D: [126 141 153 114  89  86 125 174 159  99 127 160 199 106 155  61 106 187
 120 156  85 129  89 151  96 175 135 127 140 122 139 155 189 130 131  92
 153 125 139 147 122 135 153 126 101 169]
E: [122 131 152 143 136 107 198 163 136 166 101  87  79 110 111 131 171 146
 139 167  99 137 143 155  84 135 128 148 199 109 122 124 170 146 205 111
 171 148 125 104  65 105 184 129 102 120]
B: [117 158 118 108 126 113 161 108 169  93 141 148 119 179 139 102 118 139
 148 179  89 158 102 166 111 163 145 112 118 108 102 192 161  93 136 135
 128 125 110 129  57 159 150 122  81 125]
X: [120  83 105 146 108 160 152 145 155 107 116 102 137 156 151  54  90 179
  94 106  71 135 142  85 100 133 135 134 138 112 122  97 159 125 120 125
 147 179  96 175 115 124 183 210 133 150]
K: [109 164 109 176 111 157 128 169  99 125 123 103  74 135 125 107 129 149
 125  91  83 182 153 164 106 129 153  79 127  69 116  84 152 169 173 110
 189 107 109 113  88 104 154 148 166  99]
R: [137 131 166  94 140 151 166 149 154  69 159  85 113 170  96 112 108 130
  89  92  73 169  95 140 145  82 142 119 160  71 129 148 116 135  98 107
 148 117 116 182  81 113 146 130 129 116]
C: [140 139 100 121 115 130 172 151 121 172  79 145 106 144  67 105 115 179
 143 152 114 150 162 133 113 151  97 129  86 110 124  60 133 151 120 110
 125 163  84 177  92 131 147 144 177 135]
N: [161 117 146 102 123  82 156 183 132 181  97 122 168 165  86 122  95 119
 112 133  89 164 113 167 123 189 147 159  47 107 138 134 182 159 136 131
 150 122 125 115 121 103 132 116 137 157]
L: [135 150 137 125 109 115 127 176 139 119 157 174  94 114 105 130 131 120
 122 155  89 167 104 178 110 158 142  95  93 115 154  92 170 181 170  95
 173 167 111 165  97 125 167 123 133 112]
Table of tags by key:
[165] -> z508
[158] -> z635
[157] -> z652
[164] -> z171
[116] -> z689
[118] -> z798
[83] -> z278
[117] -> z236
[150] -> z886
[131] -> z358
join N 1:  -> z236
[109 164 109 176 111 157 128 169  99 125 123 103  74 135 125 107 129 149
 125  91  83 182 153 164 106 129 153  79 127  69 116  84 152 169 173 110
 189 107 109 113  88 104 154 148 166  99] -> K
[126 141 153 114  89  86 125 174 159  99 127 160 199 106 155  61 106 187
 120 156  85 129  89 151  96 175 135 127 140 122 139 155 189 130 131  92
 153 125 139 147 122 135 153 126 101 169] -> D
[120  83 105 146 108 160 152 145 155 107 116 102 137 156 151  54  90 179
  94 106  71 135 142  85 100 133 135 134 138 112 122  97 159 125 120 125
 147 179  96 175 115 124 183 210 133 150] -> X
[140 139 100 121 115 130 172 151 121 172  79 145 106 144  67 105 115 179
 143 152 114 150 162 133 113 151  97 129  86 110 124  60 133 151 120 110
 125 163  84 177  92 131 147 144 177 135] -> C
has: [109 164] -> yes

Gedar: [126 115 126 121]
rikad: [121 151 138 138]
buli: [132 170 154 101]
Tomo: [104  89 104  71]
mifor: [104  89 114  90]
Nol: [126 115 126 195]
kela: [118  66 100  71]
fopi: [122  54 101  73]
zozed: [132 170 154 167]
has: [ 54 101] -> yes
has: [115 126] -> yes
key -> tag
[155] -> z892
[126] -> z988
[138] -> z421
[104] -> z955
[154] -> z755
[132] -> z258
[101] -> z422
join buli 2:  -> z755

kup: [127 131 124 124]
zure: [119 129 125 124]
bamom: [120 127 136 129]
doded: [122 135 122 128]
Gifo: [135 112 130 135]
Neden: [125 125 137 126]
tib: [130 136 117 123]
pil: [115 125 126 131]
nifut: [172 162 205 144]
Natum: [122 135 131 128]
has: [126 132] -> no
tags:
[117] -> z154
[205] -> z494
[125] -> z922
[129] -> z282
[136] -> z832
join zure 2:  -> z922

Guz: [116 147  85 157  90  94  82]
daso: [122 145  84 149  86  99  73]
gekeb: [112 152  79 147  91  88  75]
vegel: [143 114 135 134 152 135 151]
kubuf: [122 149  82 149  97 103  57]
megi: [128 148 101 149 103 105  78]
ginit: [ 68  92 168 104 155 111 136]
sudo: [128 145  85 142 106 101  79]
zurun: [134 152 101 150  94  99  81]
has: [94 99 81] -> yes
Table of tags by key:
[78] -> z760
[82] -> z685
[79] -> z355
[83] -> z616
[128] -> z188
[57] -> z957
join megi 6:  -> z760
has: [148  85] -> no

bozed: [173 182 177 204  77 203]
dunur: [101  99 101  89 161  85]
Sedud: [ 97 100  91  66 166  61]
pufu: [171 131 162 190  83 192]
suf: [169 164 169 189  79 194]
Zunut: [112 131 125 107 134 110]
sunez: [ 86  73  72  70 194  69]
mifet: [125 113 123 118 108 120]
Simop: [125 113 123 118 137 120]
teb: [129  84  99 104 142 115]
vusev: [101  99 101  89  90 183]
has: [137 118 123] -> no
Table of tags by key:
[83] -> z167
[170] -> z902
[112] -> z787
[84] -> z956
[111] -> z485
[169] -> z482
[171] -> z528
join pufu 0:  -> z528
has: [ 99 104] -> yes
has: [112 131 125 107 134] -> yes
has: [ 99 101  89] -> yes
has: [125 113 123 118 108] -> yes

niba: [143  80  60 109]
Bofi: [130 165 186 152]
Rezo: [120  83 185 182]
Gugez: [120  83 185 155]
tags:
[185] -> z835
[186] -> z632
join Rezo 2:  -> z835
[120  83 185 182] -> Rezo
[130 165 186 152] -> Bofi
has: [120  82] -> no

Roz: [127 146 112 150  79 111 135 147 103 100 136 157 131 131 175 125 144 133
 148  84  94 118 142 125 128  94  99 125 142 117 107 144 158 112 177 126
 106 139  67 170  88 130 149 145 117 141 130  92 131 115 117 150 130 113
 128 118  94 143]
papag: [175 134 128  95 160  84 133 100 174 178  90 180  88 117  83 108  95 103
  93 132 129 117  84 152 110 104 135 129 108 154 136 193  93 139 122 111
 144  79 116 105 186 122 134  91 163  62 161 154 164 162 142 121 144 156
  80 157 144 154]
sodi: [121 196 119 141 129 212 141 120  97  97  75 140 147 129 127 124 129 122
 108 159 108 106 139 158 103 113 102 123 146 129 156 168 126 151 171 137
  92 111 133 118  94 131 135  77 121  95 111 155 136 106 153 181 135 127
 137 102 106 110]
Fole: [ 72  74 112  69 136 157 116  90 143 101 144 130 138 133 133 144 161 152
 116 102 136 170  88 120 169 109 172 130 128 166 122 116 116 114 131  96
 119 145 150 140 154 126 140 144 102 153 143 115 155 187 166 135 168  98
  95 129 197 137]
vabun: [122 148 165 115 112 182  79 133 113 107 150 109 136 165 142 144 114 119
 144  84 132  78 110 129 141 167 144 106 106  77 103 101 161  70 124 128
 138 156 111 173 175 137 151 137  97 155 122 154 144 139 146 159 118 120
 128 136 109 148]
gipaf: [ 66 171 131 134  75 143 119 131  77  59 108  95 163 145 167 133 174 148
 133 119  84 102 135 150 138 132 131 112 157  93 128 124 174 111 189 129
 100 149 132 156  86 124 130 126  76 146 107 119 123 112 165 124 144 109
 177  87 115 100]
noga: [133 196 119 141 129  95 141 120  97 112  75 140 147 129 127 124 129 131
 108 159 108 106 139 158 103 113 102 123 146 129 156 168 126 151 171 137
  92 111 133 118  94 131 135  77 121  95 111 155 136 106 153 113 135 127
 158 102 106 110]
Vuk: [ 72  74 112  69 136 157 116  90 143 101 144 130 138 133 133 144 161 152
 116 102 136 170  88 120 169 109 172 157 128 166 122 116 116 114 131  96
 119 145 150 140 154 126 106 144 102 153 161 115 144 187 166 135 168  98
  95 129 197 137]
Rotam: [165 124 110 144  70  41 168 145 163 138  99 177  89 118 149 103 126 103
 128  98  84 148 126 151  94  70  91 120 139 143 109 194 142 135 194 120
 149  75  63 131 110  93 144 135 155  65 156  49 142 128 110 127 147 152
 106 146 128 136]
tags:
[94] -> z521
[95] -> z959
[113] -> z903
[133] -> z449
[112] -> z585
[132] -> z664
join vabun 20:  -> z664
has: [ 49 142 128 110] -> yes

muvu: [ 98 100  86 103 123 171  80 103 107 216 107 131 166 122 123 130  98 167
  88 171 159 113 155 147 125 109]
dak: [ 72 129  94  79 102 146 114  80 138 166 118  99 134  82 139 102 147 173
  86 179 158 128 157 152  84 124]
mokev: [167 146 127 187 111  97 142 155  70 163 202 147 176 123 148  80 129 149
 142 176 160  88 166 118 139 117]
Geno: [110 134 195 117 154 161  80 170 145  93 173  92 130 213 147 125 118  80
 156 114 155 118 123 120 127 109]
tadu: [ 80 138 127  62 124 123 101  99 145 163 115 115 163  98 110 133 134 169
 112 153 165  85 144 134 110 150]
Govet: [103 114 201 155 142 199 126 193 153 106 110 137 129 206 111 129 107  62
 118 142 113 144 139 111 148  85]
has: [153 165  85 144] -> yes
has: [146 127 187] -> yes
key -> tag
[122] -> z18
[154] -> z923
[207] -> z327
[213] -> z875
[206] -> z843
[82] -> z373
[155] -> z239
join Govet 13:  -> z843
[167 146 127 187 111  97 142 155  70 163 202 147 176 123 148  80 129 149
 142 176 160  88 166 118 139 117] -> mokev

T: [151 152 211  88 116]
Z: [120 105  63 168 101]
Y: [141 151 197  88 167]
key -> tag
[141] -> z965
[151] -> z30
join Y 0:  -> z965
has: [150 152 211  88 116] -> no

Nusen: [160 102 183 120 163 154 103 119 122 118 119 125 188 108 156 126 121 104
 124 119 168 136  95 154 144 165 176 179 127 114 120 119 201 105 141 105
 143 117 117 158 120 165 132 117]
pem: [ 65 182 124 185 190  78 201  86 186 137 193 132 170 158 122 122 133 152
 161  72 177  82 118  98 146 133  88  72 183 170 198 104 121 108 119 204
 163 152 111  83 211 197 150 129]
sosup: [152  66 200 120 112 180 132 179 137 151  88 141 148 153 159 114 150 129
 115 143 128  83  73 139 106 200 140  95 120 174 103 122 166  66 134 137
 108 149  79 153 155 155 128  77]
Pulo: [ 88  77 163  95 136 145 139 111 155 152  80 117 130 148 103 124 138 189
 142 135 156 166 135 101 205 193 156 176 128 135  47 104 136 121 136 137
 121 107 112 153 114 159 131 112]
has: [141 105] -> yes
has: [107 121] -> no

Kivo: [116 138 150 110 139 129 139 117 129 112 140 136 128 126 122 155 137 115
 117 130 139 134 109 177 170 138 157 147 107 148 115 104 134  70  84 100
 127 178  98 148 176 109 136]
diz: [146 118 167  83 162 134 112  86 205  82 213 100 119 132 155 142 118 113
  54 117 140 135 121 174 157 143 188 128 103 136 122  79 163  56  78  91
 146 167 104 137 148  95 119]
Rus: [116 138 150 110 139 129 139 117 129 112 140 136 128 126 122 155 137 115
 117 130 139 114 121 124 139 117 139 142 114 129 125 111 135  88 111 131
 110 127 110 129 114 136 123]
Table of tags by key:
[139] -> z807
[117] -> z306
[138] -> z734
[143] -> z817
join Rus 25:  -> z306
has: [167 104 136] -> no
has: [116 117 130] -> no
has: [162 133 112] -> no

Vimu: [133 135 125 162 160]
Pize: [180 175 154 142 164]
seba: [204 135 164 136 186]
has: [160 162 125 135] -> no
key -> tag
[185] -> z583
[186] -> z822
[165] -> z932
[187] -> z458
[164] -> z120
join seba 4:  -> z822
has: [133 135] -> yes
has: [142 154] -> no
[180 175 154 142 164] -> Pize
has: [162 160] -> yes

loro: [136 159  99 116 107 120 111 126 134 170  90 102 121 132 104 128  50 129
 135 142 126 106 142 115 119  95 129 143  96 139 127  98 146 104 168 104
 142  94 107]
Sinuv: [140 152 100 121 123 113 102 125 139 161  93 109 131 126 108 115  50 139
 127 130 108 114 143 122 118  94 130 128 104 144 128  95 151 107 173 102
 149  95  95]
mar: [129 142 105 118 109 113  93 116 125 152  86 110 145 115  74 116  53 139
 128 144 132 108 126 124 116  92 147 165 108 120 133 110 153  89 150 120
 143  78  87]
nonuf: [137 130 107 111 119 114  91 108 128 153  75  99 159 102  72 122  54 133
 132 134 119 128 121 136 123  90 146 157 125 129 144 106 155 105 180 108
 121  72  82]
zufar: [132 158  88 127 112 120 109 123 131 163  92 107 127 123 105 114  46 142
 127 144 107 119 146 111 123  96 124 135 104 131 125  93 155 114 167 105
 149  95 100]
lutuf: [142 145 100 124 121 108 101 128 140 167  97 114 131 121 107 113  50 138
 130 125 109 116 144 117 121  99 127 126 122 145 130 102 143 109 177 103
 143  96  87]
key -> tag
[124] -> z260
[127] -> z367
[129] -> z315
[142] -> z119
[128] -> z105
[147] -> z854
[146] -> z777
[125] -> z497
[148] -> z544
[130] -> z510
join lutuf 26:  -> z367
[137 130 107 111 119 114  91 108 128 153  75  99 159 102  72 122  54 133
 132 134 119 128 121 136 123  90 146 157 125 129 144 106 155 105 180 108
 121  72  82] -> nonuf
has: [149 105 167 114 155] -> no
has: [143 121 118  94] -> no

Nemif: [166 112 137 132  83  98]
dovum: [147 109 109 139 101  79]
robek: [173 134 192 110  89 143]
zak: [170 129 187 151  58 147]
lamu: [195 118 162  92 103 109]
has: [109 147] -> no
has: [170 129 187] -> yes
has: [162  92 103 109] -> yes

vog: [100 147 147 103  95 142 136 102 105  90 159 103  93  88  95 144 100 110
 151 158 156 105  82]
rubi: [100 147 147 103  95 142 136 102 105  90 159 103  93  88  95 144  96  99
 163 167 165 104  85]
Lup: [114 147 143 115 112 134 136 113 116 109 147 113 108 103 105 154 115 120
 153 154 149 119  98]
menuv: [179  75  81 176 178 102  95 179 174 179  79 178 185 189 187  72 173 166
  70  68  74 162 192]
fop: [108 154 150 107 110 135 143 108 111 110 147 108 104 102 102 160 113 116
 158 157 152 118 100]
kub: [135 114 120 134 137 125 123 136 135 138 118 137 139 143 143 107 135 133
 110 111 116 133 147]
fanu: [138 111 116 138 130 126 118 136 133 126 128 136 137 135 140 102 130 131
 109 116 120 128 133]
Table of tags by key:
[108] -> z891
[107] -> z472
[111] -> z845
[110] -> z52
[109] -> z440
join fop 9:  -> z52
[138 111 116 138 130 126 118 136 133 126 128 136 137 135 140 102 130 131
 109 116 120 128 133] -> fanu
[114 147 143 115 112 134 136 113 116 109 147 113 108 103 105 154 115 120
 153 154 149 119  98] -> Lup
has: [100 144] -> no

tobom: [ 62  87 179  87]
Kel: [193 179  86 169]
papuf: [173 136  70 178]
Roku: [109 124 130 120]
sesuv: [114 115 128 211]
laz: [116 124 120 136]
bilel: [176 169  90 156]
Tekul: [ 62  87 166  90]
Bov: [114 115 128 122]
Table of tags by key:
[131] -> z655
[124] -> z681
[130] -> z746
[179] -> z49
[123] -> z707
[166] -> z138
join Roku 2:  -> z746
[ 62  87 166  90] -> Tekul
[ 62  87 179  87] -> tobom
[114 115 128 211] -> sesuv
[109 124 130 120] -> Roku

sibo: [106  95 132 135 174]
Tifi: [193 106  82  60 203]
vom: [193 106  82  49 203]
has: [193 106  82] -> yes
has: [193 106  82  60 204] -> no
[106  95 132 135 174] -> sibo
has: [ 95 132] -> yes

kofup: [107 191 168 137 187  86 103 103 145 105 144 109 188 165 198 162  92 178
 132  75  86 148  99]
zogo: [146  69  78 172  96  79  60  91 129 161 188 106 115 184 115 199 126 101
 130 190 176 175 145]
morus: [ 87 136 101 133 151 131 178  65 133 156 173 115 166 139 141 185 104 134
 118 179 175 166  61]
mef: [ 99 149  86  69 151 109  58 146 105 159 105 153 144 137 153 139 100 152
 191 180 173  69 170]
makep: [ 84 126 142 122 172 197 141  65 131 167 171 150  84  72 112  57  74 170
 125 108 175 178 110]
rifi: [143  80  72 118 143  71 126 132 189 159 111  61  88  68 143 184 102  59
  77 100 168 167 149]
gofi: [169 195 157  71 121 198 166 158 177 170 167  75 159 124  95  64  95 103
 141  94  59  84 150]
Tel: [136 161 157 178  97 167 133 181  94  80 143  78 127  67  67 161  82 167
 155 112 180 160 189]
nobir: [189 167 171 122 105 148 189 153 112  92 194 183  70 198 172  80 147  61
 111  76 171  81  64]
kan: [148 112  76 116 132 140 178  86 132 105 153 129 162  87 143 101 142  78
 132 122  80 181 146]
nopi: [196  81 105 154 137  93 184 144  63 153  79 102 169  68 151 114 190 112
 191 142  57 153 193]
has: [196  81 105] -> yes
has: [184 143  68] -> no
has: [191 107] -> no
has: [141 185 104] -> yes
has: [180 173  69] -> yes
Table of tags by key:
[122] -> z129
[123] -> z811
[86] -> z808
[153] -> z946
[85] -> z753
join kan 7:  -> z808

navon: [121 203 188 128  93 139]
tada: [111  96 169  82 136 108]
sirug: [ 94 157 156  78  88 161]
naz: [111  96 169 134 136 108]
Surik: [ 51 152 150  93  60 109]
zizet: [180 112  72 142 135 148]
has: [ 51 152 151  93  60] -> no
Table of tags by key:
[51] -> z739
[150] -> z323
[156] -> z12
join Surik 2:  -> z323

